Each row is followed by its class.
[-23  23   5 -16 -30 -34 -13  22 -25  17 -14  32  40 -26  23  60 -38  49
 -41 -18  47   2  75  17   8 -24  50 -15 -39 -23   3  32  -6 -47  -8  26
  48] -> D
[  3  -5  -5 -27 -18 -18   1   3  17  -7   4  59 -11  22  -8  27 -25   0
  -6  13  13  -9   9  14  20   6 -36  -3  14  46   5  16 -14   1  11   0
   0] -> Y
[ 24 -19 -14  25   6   1 -31  -5  12 -17 -10 -18 -31  -9   8 -44 -22  28
  37  29  -2  -9 -18  54   2  -3 -20 -25  23 -47  13  -6 -65  -1  -3 -25
 -17] -> R
[-20 -33 -23 -18  68  -8  15   3  -5   7   9  -8 -22  32  -6  50 -47   0
 -11  -5  40   7  39  53 -27  28 -82 -53 -22  38 -21  34  38 -22 -26 -13
  43] -> R
[  4  17  20   5  45   8 -33   7 -37  55   8 -49 -30  31 -12  -7 -22 -34
 -52 -25  19 -16  38  12 -64  21 -20  22  -4 104 -34  -4  -8 -26 -11 -27
  43] -> Y
[ -7  21  43  -9 -25  18 -26 -31  -4 -22 -20  -3  37 -34  -2 -16   5   3
  12  -6 -10   6  10   4   7   7  -3  43  24 -59   2 -36  11  34  14   4
 -17] -> W
[ 15 -16   8  23  -3  19 -17  10  -7 -28 -16 -24  -6  -4  11  28 -36  14
  -8  15 -14  15  -5  52  -1  34 -39  27   5  -7  -7 -23  52  42  11 -20
  31] -> R
[ -1  -8  16  25 -59  -7 -24 -31   1  13 -18   9  10  -2  13 -12 -32 -42
 -12 -18  19 -34  17  44 -20  21  -4  -3   4  47  17  30  19  26 -42 -10
  41] -> C
[  4   3  13  42  -7 -16 -39  19   2 -12 -48 -21   3  70 -23   2 -33  24
 -30  39  26 -45  -2   3 -27 -12 -17  10 -25  41   7  11 -14  25   3 -18
  38] -> R
[  3 -15 -19 -29  17  65 -16 -18   1 -24  16 -56  22   6  -1   5 -26 -23
   8   3 -15   5   4  44  19  67 -53 -30  21 -15  19 -37  75  41  38  -6
  -7] -> W
[ -2 -31 -19   9 -12 -28 -21 -29  10   6 -26 -44  -9  14 -12 -10 -11 -11
  -7 -25  13  -5   5  21 -15  24 -30 -13  -1  13 -13   0  22  24  -6  -6
  43] -> C
[ 25 -12  15  -2  50   3  10  -6 -11  -3 -27 -25 -26  20 -66 -16 -23   7
  41  -7 -17   8  11   8 -35  40 -72 -16  -4 -49  18  -2   6 -43  10 -18
   5] -> L
[ 12  31  -2 -38  11  16  24  18 -16   9  -1  33 -70 -20  64  -8   6 -42
  -6  11  11   5  26  -4   2   7  26   6  16  30   4  22 -27 -33 -66  17
  26] -> Y
[ -6 -14  62  10   2  30  29 -28 -29 -33 -37  20   2  20 -67   9 -28 -60
  22 -22 -58   9  10  25 -14  76 -42  21  31  -9  -6  19 100  20 -82  24
 -30] -> C
[  2 -50 -32  21  42  -4 -14  -6  26  -8   0 -73  11  42  -4 -44  -1   0
  -9  37  -2 -21 -46   5 -50  -6 -63 -16  -9  13 -38 -37 -25  15  41 -28
   4] -> X
[ 26  10  21  11  22   2 -11 -36 -17  -5 -11  -4 -13  53 -60 -35 -20 -18
   2  13 -45  -9 -17 -14 -54  30 -12  -3 -18 -51 -13  -6  -1 -27 -24  -8
   1] -> X
[ 20 -24 -17 -13  24  19 -22  14 -17  26  78 -66  -5  20  22  45  35 -53
 -32 -30 -11  17   5   3   2  -7  17 -37 -25  50 -21  37   1   1  -9 -34
  10] -> W
[  1   1 -30  12 -59  -6 -33 -16   1  -3   9  30  16 -10  11  -7 -45  33
 -11  39  64 -40  10  42  -1  11   2 -27  22  13  41  -9  -7   8  26 -28
  15] -> R
[-43  29  22 -21  50  -2   8  -3  -2  23 -40 -53   6  14  -7 -17  21  -7
  30 -13  31   8  -3   6  -7   9 -33  22  16 -14 -13  -8  16 -20   7 -13
  12] -> T
[ 28 -26 -11 -11   5  14  24   2   4  14  42 -42 -22  11   1 -33   2 -35
   7 -17   6   6 -22  29 -16  44 -90 -13  19  56  22  -2  40  20  49 -47
  20] -> L
[  31  -60   17  -20   79   73    7    5  -30  -32    1  -60  -39   62
   -1    6   17  -76    3   26  -70   23    1  -12  -60   -1 -101   -8
  -10  -18   -6   13   54   -6  -24  -19   17] -> L
[ 25  11  10  -4   7  -3  32 -29  15  11  27  42   2  -2 -28   6 -25 -10
  16 -18 -13  -2   0  10 -33  12 -13  -3 -14 -18 -11 -19  30  12   7   1
   1] -> R
[-24 -32  15 -42  44  44  17  57  -6  13   9  11   5   8  -9  26 -18 -44
 -12   6 -29  19  24  17  25   9 -70  -5   2  20   0  -7  32 -29 -24  16
   7] -> E
[-10  14   0  28  32  -9 -21  -5 -13  15 -30 -35 -16 -11 -29   7  23  -5
  13  12  22 -19 -18  11 -26  -5  -2  28   6 -17 -28   0   7 -39  16 -34
  28] -> T
[ 31 -30  22  66  -5  18  21  36  -9 -28 -15   3 -27 -20 -18  17 -41  15
  -2  22 -26  14   0  14  18  54  -9   9  -9  23  27  -4  -1   0 -29 -23
   0] -> E
[ 11 -10  28 -12  58 -43   0  21 -26   5 -21   2 -48  31 -32 -14 -22  40
 -17  -2 -26  33  16   8 -16 -37 -70  36 -37 -57 -40   9 -33 -26   0   8
  54] -> D
[  4  24 -12 -24  10  -2 -10  -1  48  -8 -30   5   9 -64  14  -7  20  -2
  33   9 -17  -9 -32  35  39  12  -5  17   7 -70 -21 -36  -7  19  36  12
   4] -> W
[ -7 -20 -10   3  -3 -13   5  -8  -2  -4 -12  -5 -17 -52  30   6  23 -21
   7   4  49  -2   8  -6 -12  -2  -8   2  19   1  21  19   6 -37 -17 -28
  23] -> L
[  3   1  16  26 -26  16  25   7  19 -41 -12  55  17 -47   3  47 -17 -35
 -32 -27  10 -22  41  13 -33 -15 -25  18  -1  28   0   9  63  17  33  -1
  17] -> L
[-31  -2  13  24  -7  41  -8  18 -40  -9  13   1  32  29  12  44 -63  21
 -53  34  12   6  50  27   8  26   9 -13 -31  61  26  -8  32  18 -64 -10
  10] -> W
[ 10 -20  26 -13   1  21   5  16 -40   3  22  15 -10  44 -46  16   1  -9
 -32  18 -25  19  68 -43 -55 -18 -24 -46 -43 -43  10  17 -36 -64 -31  -3
   9] -> E
[-15  13  -1  -3 -19  -8  32 -32  12   9 -14  14   9 -25   3   9  46 -10
  45   5   0  -2 -29  14   2  13 -11   7   1 -12 -17  21  20  -8 -20  -3
  11] -> T
[ -2   2  10 -42  32   0 -27 -11 -11  34   8  11 -18   0 -16  -6  -2 -58
 -17 -40 -41  -4 -10  39  24 -13 -36  32   5 -13 -29  26  51 -20  -6  20
  42] -> D
[ -7   7  25 -15  34  41 -19 -33  -1  -2 -10 -22   8  15 -46 -46 -41 -22
  32  -6  -3 -11  14  41   5  82 -55 -37  30  -3  37  -7   0   0 -26 -22
 -51] -> W
[ 33   7   8 -21 -27  13  27 -21   4  -2  10  64  -4 -16   8  14 -12 -47
 -14 -16   8 -28  12   5  -9  40 -35   3  12  43  11  18  61  23  38   5
  43] -> E
[  9 -22  17  24  19  28  32   1  16  -5  -8  25  15   6 -35  18 -32 -28
  13  21 -45 -14  -4  24  -8  33 -25 -17 -19  -2  -8  -5  42 -11 -18  13
  -9] -> E
[-25 -16   0  36  -7 -19  14  14  -7  -7 -10 -26  -1  30 -37   9  -6  11
   9  24  38  14  -6  12  -6  27 -47  -8  17  42 -19  -5  41 -12  -3 -35
 -14] -> T
[ 33  16  48   5 -37  20  -1  -4  -5 -27 -28  88  22 -21  -6  75 -29  -4
   0  11 -56  -1  42 -20 -22 -23  44  43 -26 -29 -16  -6   1  -8 -29  38
   0] -> Y
[  7  -2  -6 -22 -35  48 -16   7 -24  26  29 -29  51   9  28  24   5 -13
 -27  17 -42  -7  -6  38  16  42  38 -36 -28  14  22  27  20   1 -18  -4
   5] -> D
[-16  20 -15 -42 -28  -1 -43  22 -13   3  -3  -3  -8 -48  70  15  13  -8
 -37   6  42  18  27  23  39  -2   5  17  19  -1 -11 -13  13   8  -1  -5
  49] -> W
[ 36  -1   9 -17  39  45  17   7 -16  13  17  45  -4 -17 -27  55 -11 -61
 -31 -19 -50 -28   3  17 -13  53  -4  -7 -27  50   0  48  41 -17 -24  -7
  11] -> D
[ 25 -13 -10  24  -4  23 -35  23 -30 -21  24 -43  31  39  10  27 -27   8
 -21  35 -22  -8 -34  13   5  -3  47  11   2 -19   3 -19  16  10  34 -19
   2] -> X
[   2  -17    2  -15   28   35  -21   32  -31   22   47  -81  -44   42
   29  -36    5 -114  -49  -20   -4   16   -7   26  -30   35  -54  -14
   24   77  -24   23   51  -21  -40  -38   22] -> X
[ 30  17  12  -2 -26  -8 -22  14 -22  -3  -6   5  -7 -19  50   8  -9 -12
 -21 -11   4   9   2 -10   0   8  39  30   2   8  -3   3  -8  -5 -22  -8
  35] -> X
[ -9   1   7  -1  22  -4   7   7   5 -13  -9 -29 -33 -17   6 -43 -16   4
  22  22  32  14  -1  34  13  39 -56  -5  19 -18  13 -10 -15   0 -14 -23
   1] -> W
[ 26   3   6  21   4 -41 -11   9  13  -9  -6 -38 -31   7 -23 -52  -1 -12
   6  -7  10   6 -42  -5 -11  26 -15  14  26 -14 -19 -15 -18 -10  26 -33
  -9] -> X
[ 15 -17  -3 -53  21  15  35 -50 -33  21  38  64 -12 -14  -8   2 -16 -45
  17 -40 -18   1  -7  15  28  59 -29  -3  39  54  -3  34  81  -7 -48  25
 -12] -> D
[  8   6  40 -16 -42  10 -15   1 -13  -8   2  35  12 -14   6 -10 -39 -32
 -37 -22  22 -18  44  51 -25  16 -79  11  13  28  15  39  33  12  37 -11
  35] -> D
[-13  11   8 -33  41  29 -36  30 -25  29  16 -63  22  32 -26  17   9 -13
 -52   4   3   3  48  12 -48  24 -43 -35 -32  12 -30 -12 -11 -17  16 -27
  14] -> W
[ -8 -19  -2 -20 -14 -32 -14  22 -21  16 -17  -8  14  16   1  19   3  43
  -1  13 -12  26  11 -13  15 -31  30   8 -19 -50 -11 -21 -39  -5 -33  17
  28] -> C
[-25   5  13 -13 -18  12 -32 -17  -1 -11 -26  26  26 -28   5 -19 -22  35
  21   7  -8  -5 -24  11  57 -26   9  77  49 -46  28 -63  10  37   3  17
  -4] -> R
[  0  27  36  -1 -23  -8   6  11  28 -22 -43 -40  -7  44 -34 -27 -51 -17
  21 -16   3  14  20  35  29  54 -42 -22   2 -74  41   4  65  -4  45  14
  27] -> E
[-29  17 -10  -5 -14  10  18   3   5  -1 -37 -11  34  -5  22  40   7  34
  22  16  19   4  21   4   5   4  14 -16 -30 -20   8   0   9 -17 -19  10
  28] -> T
[-11  12  23 -12  28  19 -14 -27 -32   2 -43   1   7  22 -45 -10 -30  42
  54  25 -13  20  15   9  -6  23 -31   7  10 -77  15 -35  -4 -41 -23  -7
  -8] -> T
[ 10 -13   1  11  19  39  14  22  -3 -20 -18 -40  -4  35  -8 -24 -33   7
  -6  30 -18   0 -10   2 -11  15 -56  21  -4   3  40 -53  44  30  34 -16
  26] -> L
[ -6   8  13 -22 -30  50 -18  16 -25  -6 -13   2  32  20  12  19 -12 -41
 -41   6 -11 -14  39   2 -25  -4 -22  11   0  20  16 -13  77   5   6  10
  36] -> L
[ -9 -27  22   7   5  26   5 -40  -6 -27  -9  36  15 -18   4  10 -28  -1
  27   0   0 -19   3  33  -5   3 -48  27  28  14  14  13  21  32 -28   3
  -6] -> R
[-14 -27 -22  27 -45   0 -16  37  17 -38 -26  21  50   3  -9  33  -9  82
 -44  56  -4  -8  14 -24  28 -29  26  -8 -18 -14  11 -52 -45  23  49   4
 -11] -> E
[ 26  28   6 -47 -39  25  10 -30 -15   2  34  24  -3   3  51  13  20 -35
  -5 -24 -34  31  10   7  35  54  31 -30  -5  25   0  27  29  38 -60   9
  -5] -> W
[-18   2  23 -11 -27  15  12  10 -13 -25  -7  40  53   3 -40  45  44  11
   2  13 -24  21  -8 -66  13 -32  19  52  27 -11 -26 -52  36  14  18   5
 -59] -> T
[ -1 -44  16   7  42  20  38  27 -16 -18  16 -22   8  -3  11  31 -26   5
  -9   4 -18  23  -3  45   8  36 -56   2  -8  37 -10  24  35  16  -9 -11
  -5] -> D
[-10 -29 -15  -6  46  11  -6  -8  48  -2   1 -70  -1  37  28  -1  -4 -53
  17  -4 -13   1 -35  49   8  -2 -43 -22  -2   0 -21   5  50  34   5  -7
  12] -> R
[  1 -18 -24   0 -10  -8  -9  50   1  15  21 -17 -11 -29   8 -20  28   7
 -41  29  36   1  19  -8 -45 -34 -40 -15  -2  11  -2 -31 -58 -33  44 -50
  16] -> L
[-24 -22  -8  44  47  -7  -7  13   4  10   3 -55  -5  12  14 -27 -33  16
 -15  17  14  -6 -28  27  -8 -12  -8  14 -21  16   9 -10 -51 -14 -23 -36
  24] -> X
[ -8  11 -16  -5 -51 -22  13   7 -27  -5   2 -14 -14   1 -21  12   2  49
 -35 -25   9  42  53 -13  -6   8 -10 -12 -21 -35  10 -20  38 -20   9   6
  49] -> L
[  3  19  11 -14  51 -13 -29  13   3  38 -40 -18 -71  16  -9 -20 -36 -38
  13 -12   2   1  39   6 -18 -15  -9   4 -18 -18  -8   9 -39 -83 -66  17
  51] -> Y
[-28  -6   7  35  -1  31  -8  19  20 -27 -21 -69   1   0  16 -30  11 -42
 -28  23  11 -17 -24  12  23  20  12   9  33   7  26 -15  32  23  28 -23
 -10] -> E
